Here is a tiny trained network, its code and every weight. The questions are about switching its units off for an input and a target symbol, where a switched-off unit gives its printed mean instead of its output.

import numpy as np


def w(rows, s, z=0):
    codes = np.array(rows[::2]) - 128.0
    scale = np.full(codes.shape[1], s)
    scale[-1] = z or s
    return codes * scale


def f(y):
    return y / 2 * (1 + np.tanh(0.7978845608 * (y + 0.044715 * y**3)))


def softmax(a):
    e = np.exp(a - a.max(-1, keepdims=True))
    return e / e.sum(-1, keepdims=True)


def log_softmax(a):
    a = a - a.max(-1, keepdims=True)
    return a - np.log(np.exp(a).sum(-1, keepdims=True))


def net(x, mask):
    ids = ['βδθλξσψ'.index(c) for c in x.split()]
    T = len(ids)
    res = E[ids] + P[:T]
    r = res
    for j in range(2):
        rows = slice(3 * j, 3 * j + 3)
        q, k, v = (r @ M[0][rows].T for M in (Q, K, V))
        z = softmax(np.where(np.tri(T) > 0, q @ k.T / 3**0.5, -1e9)) @ v
        o = O[0][rows]
        res = res + np.where(mask[j], z, o[:, -1]) @ o[:, :-1]
    y = f(res @ A[0][:, :-1].T + A[0][:, -1])
    res = res + np.where(mask[2:10], y, B[0][:, -1]) @ B[0][:, :-1]
    return log_softmax(res[-1] @ U[:, :-1].T + U[:, -1])


Q, K, V, O, A, B = {}, {}, {}, {}, {}, {}
E = w([
[155,190,49,83],'β',
[86,67,100,91],'δ',
[141,98,157,78],'θ',
[87,84,174,147],'λ',
[107,206,171,148],'ξ',
[62,173,132,85],'σ',
[7,159,81,137],'ψ',
],0.021)
P = w([
[254,70,47,248],'0',
[105,98,85,165],'1',
[110,103,98,161],'2',
[101,96,97,154],'3',
[80,101,99,161],'4',
[107,106,94,136],'5',
[97,111,101,145],'6',
[115,133,83,116],'7',
],0.0065)
Q[0] = w([
[4,33,1,1],'head 0',
[53,38,101,57],'head 0',
[129,35,147,133],'head 0',
[87,158,200,234],'head 1',
[152,176,187,153],'head 1',
[68,183,44,159],'head 1',
],0.0084)
K[0] = w([
[205,62,94,197],'head 0',
[195,105,94,163],'head 0',
[174,109,114,63],'head 0',
[162,150,63,28],'head 1',
[123,199,11,137],'head 1',
[166,63,102,155],'head 1',
],0.011)
V[0] = w([
[198,120,133,75],'head 0',
[63,2,208,151],'head 0',
[121,81,211,115],'head 0',
[65,166,92,145],'head 1',
[167,154,111,231],'head 1',
[215,134,25,72],'head 1',
],0.0085)
O[0] = w([
[136,139,134,97,44],'head 0',
[211,85,71,139,251],'head 0',
[195,166,34,200,105],'head 0',
[1,127,36,162,216],'head 1',
[55,140,222,165,107],'head 1',
[104,17,148,63,54],'head 1',
],0.0075,0.0029)
A[0] = w([
[87,174,99,119,77],'neuron 0',
[210,98,59,140,69],'neuron 1',
[88,39,78,86,95],'neuron 2',
[108,144,187,69,72],'neuron 3',
[211,92,158,120,253],'neuron 4',
[90,244,85,105,202],'neuron 5',
[101,57,241,188,229],'neuron 6',
[15,129,85,95,135],'neuron 7',
],0.011,0.0054)
B[0] = w([
[91,142,142,88,162],'neuron 0',
[67,98,106,98,167],'neuron 1',
[94,114,91,192,186],'neuron 2',
[25,109,135,154,146],'neuron 3',
[122,243,74,50,155],'neuron 4',
[112,52,221,182,223],'neuron 5',
[120,254,81,118,197],'neuron 6',
[169,81,105,206,248],'neuron 7',
],0.0067,0.013)
U = w([
[42,162,185,76,52],'β',
[114,103,84,123,65],'δ',
[133,162,137,100,253],'θ',
[185,254,95,240,155],'λ',
[152,219,208,218,135],'ξ',
[144,110,191,164,187],'σ',
[141,138,131,230,40],'ψ',
],0.0093,0.0062)

Each question gives the input, a string of symbols that net reads in full, and the target symbol t.
The units are the heads (3 rows each of Q, K, V and O) and the neurons (one row each of A and B). Each row of codes is followed by its name. A weight is (code - 128) times the scale printed after its matrix; where a second scale follows, it is the last column's (O, A, B and U).
mask holds one flag per unit, heads first, then neurons. A switched-off unit (its flag False) gives its mean, the last column of its rows in O or B, instead of its output. The means were averaged over made-up inputs and are rounded, as every weight is.
A unit's drop is (log p(t) with every unit on - log p(t) with that unit switched off) / (log p(t) with every unit on - log p(t) with every unit switched off).
The circuit of an input: a set's keep is (log p(t) with only the set's units on - log p(t) with every unit switched off) / (log p(t) with every unit on - log p(t) with every unit switched off). Starting from all 10 units, units are removed one at a time, each time the one whose removal leaves the highest keep (on an exact tie, the one counted first), for as long as the keep stays at least 0.8.
circuit, biggest first: the units of the circuit, biggest drop first
unit that matters most: the unit with the biggest drop
top k neurons: the k neurons with the biggest drops, biggest first
heads that matter: for each layer, one digit per head in row order, 1 if its drop is at least 0.15 and else 0, layers parted by /
input σ σ β, target σ: circuit, biggest first => (neuron 5; head 0; neuron 6)
input λ λ λ, target λ: circuit, biggest first => (head 1; head 0)
input δ β ψ ψ σ σ, target σ: top 4 neurons => (neuron 6; neuron 5; neuron 4; neuron 7)
input β β σ β ξ β β, target σ: circuit, biggest first => (neuron 5; neuron 7; head 0)
input σ λ ψ ψ σ ψ σ, target ψ: circuit, biggest first => (neuron 5; head 1; neuron 7)
input β θ ξ, target β: circuit, biggest first => (head 1)
input β ψ σ ψ, target β: heads that matter => 10
input δ δ θ ψ σ β, target δ: heads that matter => 01
input ξ ξ λ σ λ β ξ σ, target ξ: circuit, biggest first => (head 1; neuron 5)
input β δ λ ψ σ, target β: top 2 neurons => (neuron 3; neuron 0)
input ξ ψ ψ, target ψ: circuit, biggest first => (neuron 7; neuron 5)
input ψ β ξ ψ, target ψ: top 2 neurons => (neuron 7; neuron 2)
input θ θ λ, target λ: heads that matter => 00
input θ δ ξ σ, target σ: heads that matter => 00
input β ξ σ ψ θ, target β: circuit, biggest first => (head 0)
input β λ θ λ, target β: top 2 neurons => (neuron 3; neuron 6)
input λ θ θ, target θ: heads that matter => 01
input β ψ ψ σ ψ λ, target β: heads that matter => 10
input θ σ σ β, target θ: heads that matter => 01
input β σ θ δ, target β: unit that matters most => head 0
input ψ θ λ ξ λ λ θ, target λ: heads that matter => 11
